[-1.37 -3.72 -2.75 -1.37 -1.44 -1.44 -1.44 -6.13 -1.37 -1.37 -1.37] -> <137>
[-8.66  7.31  7.65 -3.87  5.07  6.22  7.49  3.34  1.74  2.66 -2.76] -> <113>
[-6.34  4.48 -1.19 -3.06 -4.64  3.38  4.37 -7.78 -1.45 -7.32 -7.10] -> <96>
[ 7.68  4.24  2.49  4.23 -4.49  0.31 -0.51 -1.53 -0.51 -0.51  1.86] -> <180>
all <137>: [-1.44] => 4 5 6
all <180>: [-0.51] => 6 8 9

[ 2.30 -2.31 -2.31 -1.71 -1.71 -1.71 -3.92 -2.31  4.51 -2.31 -2.31 -1.54
  5.53 -4.19  1.44] = <113>
[ 2.23 -0.76  4.10 -4.42 -2.71 -1.70 -1.42 -2.42  1.68  3.60 -2.06 -1.99
  2.22  1.69  4.36] = <58>
[ 2.23 -2.32  4.10 -4.42 -2.71  2.73 -1.42  2.21  1.68  3.60 -4.17 -1.99
  2.22  1.27  4.36] = <96>
where: [-2.32] => <96>, 1
all <113>: [-1.71] => 3 4 5
find: [ 2.23 -2.32  4.10 -4.42 -2.71  2.73 -1.42  2.21  1.68  3.60 -4.17 -1.99
  2.22  1.27  4.36] => <96>
miss <96>: [ 4.10 -1.42 -4.42  1.27  4.36 -2.32  2.73 -2.71  2.21 -4.17 -1.99  1.68
  2.23  3.60] => [2.22]
where: [1.44] => <113>, 14
all <113>: [-2.31] => 1 2 7 9 10

[ 4.69  4.42 -3.54  7.26 -5.09 -3.61  5.21 -3.84 -4.18  5.17  5.92 -3.21
 -4.26  4.71 -3.62  4.60 -3.79 -4.23  5.28 -3.52 -4.39 -5.07 -4.77 -4.82
  5.99 -4.66 -4.96 -3.46  4.92] -> <163>
[-1.52 -1.29  1.03 -1.65 -1.17  1.00 -1.23  0.87  1.21 -1.25 -1.53  0.63
  1.33 -1.39  0.63 -1.17  0.83  1.23 -1.30  1.14  1.18  1.45  1.40  1.37
 -1.62  1.45  1.36  1.18 -1.31] -> <165>
[-1.98 -1.82  1.73 -3.12  2.01  1.18 -2.05  1.80  1.82 -2.04  0.96  1.50
  1.90 -1.86  1.60 -2.10  1.67  1.71 -2.21  1.31  1.74  1.63  1.82  1.87
 -2.38  1.36  1.49  1.69 -2.02] -> <113>
[ 0.96  0.87 -0.63  1.42 -1.10 -0.78  1.03 -0.70 -0.83  0.98  1.17 -0.62
 -0.83  0.93 -0.55  0.97 -0.69 -0.88  1.05 -0.70 -0.88 -1.16 -0.99 -1.07
  1.20 -1.04 -1.15 -0.67  0.94] -> <180>
[ 3.82  3.48 -3.39  5.23 -3.67 -2.15  3.61 -3.14 -3.35  3.83  4.54 -2.33
 -3.70  3.64 -3.14  3.29 -2.97 -3.08  3.82 -2.81 -3.19 -2.74 -3.41 -3.06
  4.38 -2.71 -2.45 -3.27  3.86] -> <58>
[ 1.46  1.58 -1.58  3.03 -1.33 -1.02  2.05 -1.80 -1.50 -0.77  2.29 -1.46
 -1.54 -1.17 -2.23  1.59 -1.80 -1.35  2.06 -1.16 -1.59 -1.16  1.57 -1.30
  2.16 -1.06 -1.12 -1.20  1.97] -> <26>
[-3.24 -2.97  2.89 -4.53  3.12  1.84 -3.11  2.72  2.86 -3.28 -3.91  2.04
  3.15 -3.10  2.71 -2.86  2.56  2.63 -3.29  2.37  2.73  2.35  2.91  2.64
 -3.75  2.29  2.11  2.78 -3.30] -> <172>
where: [5.21] => <163>, 6
where: [0.97] => <180>, 15
where: [-1.39] => <165>, 13
miss <165>: [ 1.33 -1.23  0.63 -1.17 -1.53 -1.39  1.03  1.18 -1.31 -1.65  1.45  1.21
 -1.30  0.63 -1.25 -1.17  1.00 -1.62  1.36  1.40  1.14  0.87  1.23 -1.52
  1.18  1.37 -1.29  1.45] => [0.83]
miss <26>: [-1.80 -1.58 -1.80 -1.17 -1.50 -2.23 -1.20  2.16 -1.16 -1.35  2.29 -1.06
 -1.12 -1.30  1.97 -1.59 -1.16 -1.54  1.57 -1.02  2.05  2.06  1.46 -0.77
  1.58 -1.33  3.03  1.59] => [-1.46]
where: [1.58] => <26>, 1
where: [-0.78] => <180>, 5

[ 6.69  5.32  3.71  6.01  6.82 -3.89  3.70 -2.80] -> <117>
[ 0.04  0.22  8.43  2.15 -0.14  4.22 -0.69  3.72] -> <163>
[ 5.46 -1.46  0.57  6.57  5.33 -2.32  5.90 -1.75] -> <178>
[ 5.46  5.46  3.72  6.57  3.72  4.22 -0.69  3.72] -> <137>
[1.41 4.27 6.26 3.47 0.91 2.44 0.23 1.76] -> <180>
where: [5.33] => <178>, 4
all <137>: [3.72] => 2 4 7
all <137>: [6.57] => 3
where: [-0.14] => <163>, 4

[ 3.07 -0.77  1.79  0.84  1.30  1.81  2.02 -1.90  4.23  2.15  5.13 -0.78] = <165>
[ 3.07 -0.77  1.79 -1.89  1.30  1.81  2.02 -1.90  4.23  2.15  0.01  2.27] = <26>
[-0.83 -1.15  3.62 -0.83  0.86  3.11  2.19 -1.96  1.36  4.60  3.62  3.62] = <58>
[-2.40 -0.89 -2.75  3.63  1.45 -4.73  2.03 -0.61 -0.42  2.03 -1.97 -1.09] = <117>
all <117>: [2.03] => 6 9
where: [-1.89] => <26>, 3
all <58>: [3.62] => 2 10 11
where: [-1.96] => <58>, 7
miss <165>: [-0.77 -0.78  2.15  0.84  1.30 -1.90  1.79  2.02  4.23  5.13  3.07] => [1.81]
miss <26>: [ 1.81  3.07  2.27  1.79  2.02 -1.89  0.01  2.15 -0.77  1.30  4.23] => [-1.90]
miss <165>: [ 5.13  2.15  3.07  0.84 -1.90  1.30 -0.78  1.79  1.81  4.23  2.02] => [-0.77]

[-0.27 -0.98  7.99 -5.14 -0.27 -0.27  6.18  1.42  7.99 -8.08  2.87] -> <96>
[-5.15  1.69  1.97 -2.46  2.14  6.21  4.53  1.69  2.15 -5.16  1.35] -> <137>
[-0.61 -0.43 -1.20  0.56 -0.62 -2.39 -1.59 -0.28 -2.26  0.57 -0.66] -> <178>
all <137>: [-5.16] => 9
where: [-5.15] => <137>, 0
where: [6.21] => <137>, 5
where: [-0.66] => <178>, 10
miss <178>: [-0.62 -0.66  0.57 -0.61 -2.26 -1.20 -0.28 -0.43 -1.59 -2.39] => [0.56]
miss <137>: [-5.15  1.35  1.97  1.69  1.69 -2.46  4.53  6.21 -5.16  2.15] => [2.14]
all <96>: [-0.27] => 0 4 5

[-0.64  0.21  1.91  1.77 -2.48  0.18  0.24  1.34 -1.03 -3.16  1.29 -0.49
 -1.30  0.57 -5.51 -6.09  0.18 -0.30 -1.93 -2.14 -3.53 -0.40 -6.72  0.56
  3.08 -3.68 -3.81] -> <172>
[-0.39  2.75  1.87  1.10  0.94  0.67 -1.58  0.69  3.29  2.15  1.10 -0.29
  3.86  1.43  9.15  4.42 -0.90  1.10  1.50  2.75  1.47 -1.20  6.12 -1.83
 -5.08  2.75  3.95] -> <163>
[-3.52  2.36  2.69 -0.93  1.52 -2.36 -2.37  3.43  0.57  4.91 -6.82  3.48
 -0.95 -2.06  0.52 -2.05  2.18 -3.28  0.26  2.44  4.90  1.58  4.11  2.53
 -3.74 -0.55 -3.05] -> <26>
[-0.64  0.21  1.91  1.77 -2.48  0.18  0.24  1.34 -1.03  1.11  1.29 -0.49
 -1.30  0.57 -5.51 -6.09  0.18 -0.30 -1.93 -2.14 -3.53 -0.40 -6.72  1.36
  3.08 -3.68 -3.11] -> <21>
[-1.18 -0.12  1.05 -1.24  0.83 -1.63 -2.78  2.11  1.82  2.04 -3.49  1.53
  0.92 -1.21  6.53  3.18  0.01 -0.54  0.80  0.43  3.01  0.98  3.75  1.42
 -3.42  1.51 -0.23] -> <96>
where: [-1.21] => <96>, 13
miss <26>: [ 1.58 -3.28  3.48  4.11  0.57  4.90 -0.95 -0.55 -2.37  2.69  2.44  0.52
  2.18  4.91 -2.36 -6.82  3.43  1.52 -0.93  0.26  2.53  2.36 -3.52 -3.05
 -3.74 -2.05] => [-2.06]
miss <163>: [ 1.43  3.29  0.69 -1.83  1.50 -1.58  2.75  0.67 -0.29  2.15  3.95  3.86
  1.47  1.10  9.15  1.10  2.75  1.10 -0.90 -0.39 -1.20 -5.08  4.42  6.12
  0.94  2.75] => [1.87]
miss <172>: [ 1.34 -2.14 -0.40 -0.64 -0.49  1.91  0.21 -0.30  1.77 -6.72 -3.53 -1.93
  0.24  1.29  0.18 -1.03  0.18  0.56 -6.09 -5.51 -3.68 -3.16 -1.30 -2.48
 -3.81  3.08] => [0.57]
all <163>: [1.10] => 3 10 17

[ 1.26 -4.31 -0.37  0.70 -2.08  0.37 -0.05  1.33  1.26  2.80 -0.08  1.19
  2.08  1.97 -0.66 -0.57 -2.81 -2.23  0.62 -3.28 -1.65 -0.41 -2.95 -2.07
  0.52 -5.61 -1.19  1.72 -0.76  2.05  5.20 -0.72  5.73  0.54 -3.42  0.55] -> <117>
[-2.16  0.07 -1.87 -1.23  3.87 -0.99 -0.21  0.61 -0.35 -2.87  2.66  1.17
  1.14  1.50 -1.79  1.31  0.61  0.50 -0.92  0.61  0.71  0.25  1.09  1.59
  1.13 -0.57  0.21 -4.47  0.55  4.50  6.34 -1.03 -3.58  1.58  0.90 -3.58] -> <26>
[ 2.13  3.41  5.33  0.48 -2.09  0.29 -1.02  0.66  1.28 -0.94  1.24 -2.54
  3.61 -0.51  0.42  2.29  2.80 -1.23 -0.42 -2.54  0.28 -1.77  0.34 -2.34
  1.71 -1.25 -0.63 -2.01  1.08 -0.07  5.10  1.72  0.92 -0.58  2.80 -3.29] -> <58>
[-3.39  0.19  4.37  1.23  5.59  2.04  1.00 -0.32  0.83 -1.78 -0.51 -1.82
  0.83 -0.50 -0.51  1.00 -4.08  0.27 -0.37 -1.85 -3.22 -0.13 -3.97  2.45
  1.37  3.51  0.25  1.00 -1.02  0.11 -1.96 -1.50  0.26  2.89 -2.10  0.46] -> <165>
[ 0.24  8.99  0.24 -1.33 -0.07 -0.98  1.83 -3.07 -1.29  0.06 -1.06  0.51
  2.59  1.69  0.02  2.17  0.06 -1.73 -0.10  0.06 -0.12  0.13 -1.89 -0.56
 -1.03  0.06  0.24  3.01 -0.99  3.17 -1.32  0.24  0.91  1.04 -0.66  4.09] -> <163>
[ 2.64  0.02  0.15  0.29  1.01  1.21  1.28 -1.38  0.06 -1.40 -0.85 -0.18
 -1.59 -1.18 -1.00  2.89 -1.03  0.12  0.96  3.64  1.07  1.26  4.55  0.64
  1.81  2.31  0.12 -2.86  0.08 -1.17  1.23  0.14  0.83 -0.39 -1.93 -0.11] -> <96>
miss <58>: [ 0.42  0.92  1.28 -1.77 -0.63  2.80  3.41  0.28 -2.54  2.29 -1.25 -0.42
 -2.09  3.61  2.80  1.72 -3.29 -0.07  5.10 -2.54 -2.34  2.13 -1.02  5.33
 -0.94 -1.23  0.34 -2.01  1.24  0.48  1.08  0.66 -0.58  1.71 -0.51] => [0.29]
where: [1.13] => <26>, 24
where: [0.54] => <117>, 33
miss <165>: [ 0.27 -3.22  0.83  0.19 -2.10  2.89  4.37 -1.85 -1.78 -0.50  0.11 -4.08
 -1.96  0.46 -3.97 -1.50  0.25  3.51 -0.51  1.23  0.83 -0.13  2.04 -1.02
 -1.82  5.59  1.00  1.00 -0.37  1.00  1.37 -3.39 -0.51  2.45 -0.32] => [0.26]
all <163>: [0.06] => 9 16 19 25
all <26>: [0.61] => 7 16 19
all <165>: [1.00] => 6 15 27

